[[104 131 133]
 [104 130 133]
 [104 130 133]
 [104 132 134]]
->
[[134 132 104]
 [133 130 104]
 [133 130 104]
 [133 131 104]]

[[128 133 125 130 107 138 107]
 [121 108 125 112 125 115 123]]
->
[[123 115 125 112 125 108 121]
 [107 138 107 130 125 133 128]]

[[144 121 133 136 123 125 111 113 132 105 128 129 142 124 134]
 [137 121 113 130 117 127 153 120 135 121 148 129 118 134 126]
 [138 139 136 115 128 136 125 118 118 121 140 140 105 124 135]
 [109 121 126 123 127 116 137 123 127 117 134 108 119 137 127]
 [129 138 134 156 127 116 101 149 126 118 129 152 137 138 127]
 [123 145 137 144 146 126 136 118 120 131 133 107 128 134 128]]
->
[[128 134 128 107 133 131 120 118 136 126 146 144 137 145 123]
 [127 138 137 152 129 118 126 149 101 116 127 156 134 138 129]
 [127 137 119 108 134 117 127 123 137 116 127 123 126 121 109]
 [135 124 105 140 140 121 118 118 125 136 128 115 136 139 138]
 [126 134 118 129 148 121 135 120 153 127 117 130 113 121 137]
 [134 124 142 129 128 105 132 113 111 125 123 136 133 121 144]]

[[129 113 137 108 146]
 [115 134 135 140 114]
 [129 141 130 154 110]
 [136 126 118 134 112]
 [124 121 130 115 142]
 [126 136 132 145 110]
 [134 120 119 123 114]
 [131 119 141 119 143]
 [137 122 138 123 141]
 [118 111 120 103 124]
 [141 130 117 137 114]
 [127 141 119 150 107]]
->
[[107 150 119 141 127]
 [114 137 117 130 141]
 [124 103 120 111 118]
 [141 123 138 122 137]
 [143 119 141 119 131]
 [114 123 119 120 134]
 [110 145 132 136 126]
 [142 115 130 121 124]
 [112 134 118 126 136]
 [110 154 130 141 129]
 [114 140 135 134 115]
 [146 108 137 113 129]]

[[119 101 138 117 139 129 131 112]
 [118 121 134 124 119 144 122 119]
 [ 98 118 120 131 152 129 128 132]
 [112 116 133 121 130 151 139 142]
 [114 130 130 136 118 110 125 129]
 [128 144 121 132 130 123 121 127]
 [136 127 138 117 136 130 117 132]
 [120 120 139 136 100 119 136 130]
 [121 121 130 128 126 117 144 134]
 [130 141 134 115 138 123 130 122]
 [126 122 127 128 116 141 125 120]]
->
[[120 125 141 116 128 127 122 126]
 [122 130 123 138 115 134 141 130]
 [134 144 117 126 128 130 121 121]
 [130 136 119 100 136 139 120 120]
 [132 117 130 136 117 138 127 136]
 [127 121 123 130 132 121 144 128]
 [129 125 110 118 136 130 130 114]
 [142 139 151 130 121 133 116 112]
 [132 128 129 152 131 120 118  98]
 [119 122 144 119 124 134 121 118]
 [112 131 129 139 117 138 101 119]]

[[119 122 125 120 128 123 132 122 139 126 125 132 118 131]
 [117 119 137 122 122 130 134 128 137 133 129 135 104 124]
 [113 126 127 125 118 141 122 125 135 137 128 129 111 132]
 [115 126 133 125 123 131 131 123 136 139 129 129 109 130]]
->
[[130 109 129 129 139 136 123 131 131 123 125 133 126 115]
 [132 111 129 128 137 135 125 122 141 118 125 127 126 113]
 [124 104 135 129 133 137 128 134 130 122 122 137 119 117]
 [131 118 132 125 126 139 122 132 123 128 120 125 122 119]]

[[130 149 117 132 108 123 124 113 127 129 107 134 138 134 139]
 [134 139 132 130 149 148 150 140 123 105 143 119 131 113 120]
 [114 111 127 113 148 143 117 144 112 126 146 109 121 102 124]
 [134 131 128 135 119 117 142 132 140 121 115 132 130 137 134]
 [127 132 112 131 106 137 125 107 125 126 111 132 138 135 130]]
->
[[130 135 138 132 111 126 125 107 125 137 106 131 112 132 127]
 [134 137 130 132 115 121 140 132 142 117 119 135 128 131 134]
 [124 102 121 109 146 126 112 144 117 143 148 113 127 111 114]
 [120 113 131 119 143 105 123 140 150 148 149 130 132 139 134]
 [139 134 138 134 107 129 127 113 124 123 108 132 117 149 130]]

[[118 133 136 134 139 127 144 126 120 128 119 132 131]
 [123 137 124 117 131 121 144 118 125 138 129 134 145]
 [123 129 133 117 135 126 146 120 121 130 126 136 137]
 [130 111 143 137 126 136 122 127 133 110 131 131 125]
 [117 127 140 147 135 129 133 131 124 120 119 127 125]
 [115 131 138 154 134 127 131 131 126 122 119 124 123]
 [121 124 140 144 133 129 131 128 125 120 123 127 127]]
->
[[127 127 123 120 125 128 131 129 133 144 140 124 121]
 [123 124 119 122 126 131 131 127 134 154 138 131 115]
 [125 127 119 120 124 131 133 129 135 147 140 127 117]
 [125 131 131 110 133 127 122 136 126 137 143 111 130]
 [137 136 126 130 121 120 146 126 135 117 133 129 123]
 [145 134 129 138 125 118 144 121 131 117 124 137 123]
 [131 132 119 128 120 126 144 127 139 134 136 133 118]]
---
[[133 129 132]
 [132 149 132]
 [132 130 132]]
->
[[149 132]
 [130 132]]

[[132 133 124 112]
 [130 138 134 141]
 [143 143 139 123]
 [131 124 132 131]
 [150 152 149 142]]
->
[[138 134]
 [143 139]]

[[113 145 111 155 127]
 [135 113 124 155 144]
 [138 118 153 143 157]]
->
[[113 124]
 [118 153]]

[[113 105 121 121 143]
 [144 112 147 111 126]
 [145 113 148 109 126]
 [119 107 127 118 141]]
->
[[112 147]
 [113 148]]

[[120 121 131]
 [136 124 106]
 [125 134 125]
 [125 127 125]
 [146 136 133]]
->
[[124 106]
 [134 125]]

[[110 123 147]
 [120 129 120]
 [126 128 154]]
->
[[129 120]
 [128 154]]
---
[[123 143 131 124 133 122 118 126 127 131 132 129]
 [121 143 130 124 135 124 117 129 131 132 132 124]
 [124 149 130 125 126 124 131 127 127 132 130 125]
 [122 130 128 128 131 124 122 136 133 128 133 129]]
->
[[123 143 131 124 133 122 118 126 127 131 132 129]
 [124 149 130 125 126 124 131 127 127 132 130 125]]

[[131 148 104 133 112 105]
 [113 140 150 139 133 128]
 [138 117 148 139 144 115]
 [153 111 136 150 145 143]
 [111 140 126 148 142 104]
 [102 136 121 141 142 111]
 [150 150 129 154 109 109]
 [149 153 105 140 125 120]
 [138 147 132 152 142 113]
 [149 107 106 142 113 107]
 [148 143 134 124 124 145]]
->
[[131 148 104 133 112 105]
 [138 117 148 139 144 115]
 [111 140 126 148 142 104]
 [150 150 129 154 109 109]
 [138 147 132 152 142 113]
 [148 143 134 124 124 145]]

[[101 152 136 132 122 131 141 122]
 [105 143 137 132 120 129 141 123]
 [101 152 134 132 120 131 141 123]
 [101 154 136 132 120 131 141 123]
 [101 152 132 132 120 131 141 124]
 [106 146 136 132 120 131 141 123]
 [102 152 136 132 120 131 141 123]
 [101 152 136 132 122 131 141 123]]
->
[[101 152 136 132 122 131 141 122]
 [101 152 134 132 120 131 141 123]
 [101 152 132 132 120 131 141 124]
 [102 152 136 132 120 131 141 123]]

[[112 144 128 141 128 107]
 [123 129 130 126 133 133]
 [135 126 126 121 122 118]
 [110 144 125 141 130 121]
 [130 128 147 137 127 131]
 [114 126 134 143 123 116]
 [121 140 120 132 121 106]]
->
[[112 144 128 141 128 107]
 [135 126 126 121 122 118]
 [130 128 147 137 127 131]
 [121 140 120 132 121 106]]

[[128 128 108 112 113 107 107 130 129]
 [126 126 107 109 111 107  99 127 125]]
->
[[128 128 108 112 113 107 107 130 129]]

[[132 129 122 125 121 130 126 126]
 [134 132 122 126 123 129 127 131]
 [130 134 123 130 129 126 130 132]
 [107 127 115 132 133 140 107 138]
 [121 122 130 125 134 128 131 125]
 [132 132 129 131 126 131 128 138]
 [120 143 141 123 132 154 149 121]
 [134 131 127 130 126 129 127 135]
 [134 136 122 131 126 128 130 137]]
->
[[132 129 122 125 121 130 126 126]
 [130 134 123 130 129 126 130 132]
 [121 122 130 125 134 128 131 125]
 [120 143 141 123 132 154 149 121]
 [134 136 122 131 126 128 130 137]]

[[106 128 127 120 132 144 153 120 125]
 [136 132 136 133 127 124 120 134 122]
 [127 122 126 128 127 128 141 129 126]
 [114 135 128 129 131 141 147 131 124]
 [111 131 127 122 122 139 147 122 121]
 [111 141 125 128 121 145 132 120 124]
 [124 120 126 122 122 127 133 120 129]
 [127 125 130 122 134 129 133 128 129]
 [129 123 129 120 120 126 128 122 128]]
->
[[106 128 127 120 132 144 153 120 125]
 [127 122 126 128 127 128 141 129 126]
 [111 131 127 122 122 139 147 122 121]
 [124 120 126 122 122 127 133 120 129]
 [129 123 129 120 120 126 128 122 128]]
---
[[127 151 128 145]
 [127 100 126 106]
 [126 121 129 117]
 [129 149 126 150]]
->
[145 126 121 129]

[[142 126 144 116 138]
 [139 123 136 107 138]
 [138 132 134 107 138]]
->
[138 107 134]

[[145 105 150 130]
 [109 147 104 126]
 [126 102 152 131]
 [126 102 152 131]]
->
[130 104 102 126]

[[132 143]
 [136 151]
 [131 139]
 [135 150]]
->
[143 136]

[[147 143 151]
 [148 144 150]]
->
[151 144]

[[114 142]
 [119 145]
 [104 155]]
->
[142 119]

[[136 155 126 105 113]
 [138 112 110 136 144]]
->
[113 136]

[[119 131]
 [156 153]
 [154 132]]
->
[131 156]

[[121 132]
 [103 144]
 [127 139]
 [130 112]]
->
[132 103]
---
[[147 122 124 148 124]
 [154 126 131 112 122]
 [114 114 126 123 132]
 [142 127 111 148 127]]
->
[[154 126 131]
 [114 114 126]]

[[116 116 143]
 [129 138 106]
 [146 126 140]]
->
[[129 138 106]
 [146 126 140]]

[[130 114 117 109 153]
 [146 155 103  98 153]
 [109 138 146 108 125]]
->
[[146 155 103]
 [109 138 146]]

[[119 129 121]
 [139 123 115]
 [136 136 138]
 [126 107 118]
 [117 121 128]]
->
[[139 123 115]
 [136 136 138]]

[[109 108 145 131]
 [113 151 100 126]
 [110 150 101 126]
 [137 100 155 131]
 [158 123 132 128]]
->
[[113 151 100]
 [110 150 101]]

[[151 133 132 125]
 [124 129 127 128]
 [147 133 134 116]
 [115 125 119 131]]
->
[[124 129 127]
 [147 133 134]]

[[128 128 154]
 [128 154 154]
 [128 147 154]]
->
[[128 154 154]
 [128 147 154]]

[[139 156 129 129 135]
 [133 126 128 128 135]
 [128 130 130 130 126]]
->
[[133 126 128]
 [128 130 130]]
